[ 0.038 -1.736  1.215  0.415  0.569] yields -1.736

[ 0.07 -0.15 -0.16  0.15] yields 0.07

[ 0.14  0.06 -0.16 -0.17  0.13] yields 0.06

[[ -42.079  124.745   49.565 -114.627 -172.948]
 [  41.215  122.126  -33.623 -155.718 -176.268]
 [  93.974   97.559  -81.970 -160.953 -174.679]] yields 97.559

[ 1.34 -0.92 -1.05 -1.88 -1.68  1.20  0.60] yields -1.88

[ 0.6 -0.6 -1.1 -0.4  1.8  0.1  1.5] yields -0.4

[[-0.1 -0.9  0.7  1.8]
 [ 1.0  1.1 -2.0  0.1]] yields 1.0

[[ 0.171  0.075  0.046  0.106 -0.097]
 [-0.181 -0.156  0.009 -0.172  0.133]] yields -0.156
---
array([[ 14,  16,  17,  13,  14,  14,  14],
       [-13,  40,  43, -26,  10, -11,  -4]]) → -11

array([[ 38,  40,  42,  35,  30],
       [ 35,  33,  37,  28,  35],
       [ 13, -39,  31, -15,  23]]) → 28

array([[ 344,  105,  398,  613, -109],
       [ 165, -638, -291, -322, -630],
       [-264, -512,   20,   37, -369]]) → -322

array([[6, 7, 6, 4, 4],
       [5, 2, 6, 6, 4],
       [6, 5, 5, 6, 5]]) → 6

array([[957, 720, 604, 553, 113],
       [634, 193, 216, 613, 403]]) → 613

array([[ 72, 140,  89,  61],
       [231,  74, 237, 113]]) → 237

array([[66, 49, 28, 57, 65],
       [11, 84, 50,  5, 57]]) → 5

array([[72, 86, 74,  1,  4, 19],
       [ 5, 41, 23, 99, 89, 46]]) → 89

array([[-674, -117,  781,   30],
       [-694, -394, -102, -943]]) → -102
---
-650	246	874	-712	-385	-317	323 >> -385

144	188	76	139	94	191	8
163	84	114	188	110	139	177
163	195	82	152	115	227	36
>> 115

210	98	70	45	244
157	200	79	65	245
>> 79

51	81	33	48	66	22 >> 48

47	17	25	30	59	32
23	94	76	38	34	37
20	70	13	62	59	30
>> 62

358	181	292	213	926
105	982	703	978	901
>> 703

2	3	4	7	8	5	7 >> 8
---
[-4.04  3.67  3.94  3.22 -0.47 -8.02  4.17] --> 3.67
[ 5.12 -6.88  5.25  4.20 -7.05 -6.50] --> -6.88
[ 7.54 -7.56 -3.75 -2.69  2.26  5.29] --> -7.56
[-6.39 -5.67 -3.00 -2.91  5.34  4.10] --> -5.67
[ 7.04  0.38  1.31  4.39 -7.78] --> 0.38
[-5.20 -3.07 -2.67  7.85 -2.12  1.65  1.74] --> -3.07
---
469,803,783,244 yields 244
839,630,425,-467,-982,208,158 yields -982
6602,7564,2128,9612,6271 yields 2128
163,535,700,946 yields 163
227,139,101,60 yields 60
29,-34,4,-23 yields -34
954,593,471,530,415,10 yields 10
8441,4855,3313,2756,3928,1326 yields 1326
---
[[2.62, -7.26, -1.28, -0.77], [2.50, -7.10, -1.26, -0.75]] yields -1.26
[[-2.90, 6.70, 5.59, -3.27, -0.71, -2.69, 1.36], [-2.89, -1.27, -3.81, -4.24, -1.47, 3.49, -1.89], [-1.10, -0.28, 6.79, -1.63, 0.16, 0.93, 1.33]] yields 3.49
[[1.53, 5.33, 5.15, 5.29, -0.20, -1.00, -0.36], [-4.70, -5.19, -7.07, -6.31, -0.71, 1.88, -2.35], [3.48, -2.43, 1.36, -0.91, 3.90, 1.13, 7.63]] yields 1.88
[[-0.64, 4.86, -6.21, -6.35], [-0.19, 1.36, -2.64, -2.23], [-1.26, 5.23, -7.35, -7.93]] yields -2.64
[[3.27, -7.11, -6.27, 4.61], [5.75, -3.91, -4.30, -4.59]] yields -4.30
[[4.78, -7.56, -3.44, 0.20, 1.41, -5.78], [-6.73, 5.42, 3.97, -0.22, -5.28, 3.92], [-3.06, -2.47, 1.57, 0.23, -5.77, -5.24]] yields -5.28
[[-6.86, -2.55, -0.02, -2.54, 6.26, -6.82, -0.50], [2.12, 0.44, 0.90, -4.79, 2.93, -1.87, 1.01], [-0.07, 0.48, -2.05, 5.63, -4.19, 4.40, 0.53]] yields -1.87
[[0.89, -1.02, -0.45, 6.39, 0.41, -2.11, 1.21], [0.65, 3.77, -3.66, -1.64, -2.32, 4.90, 3.01]] yields 4.90
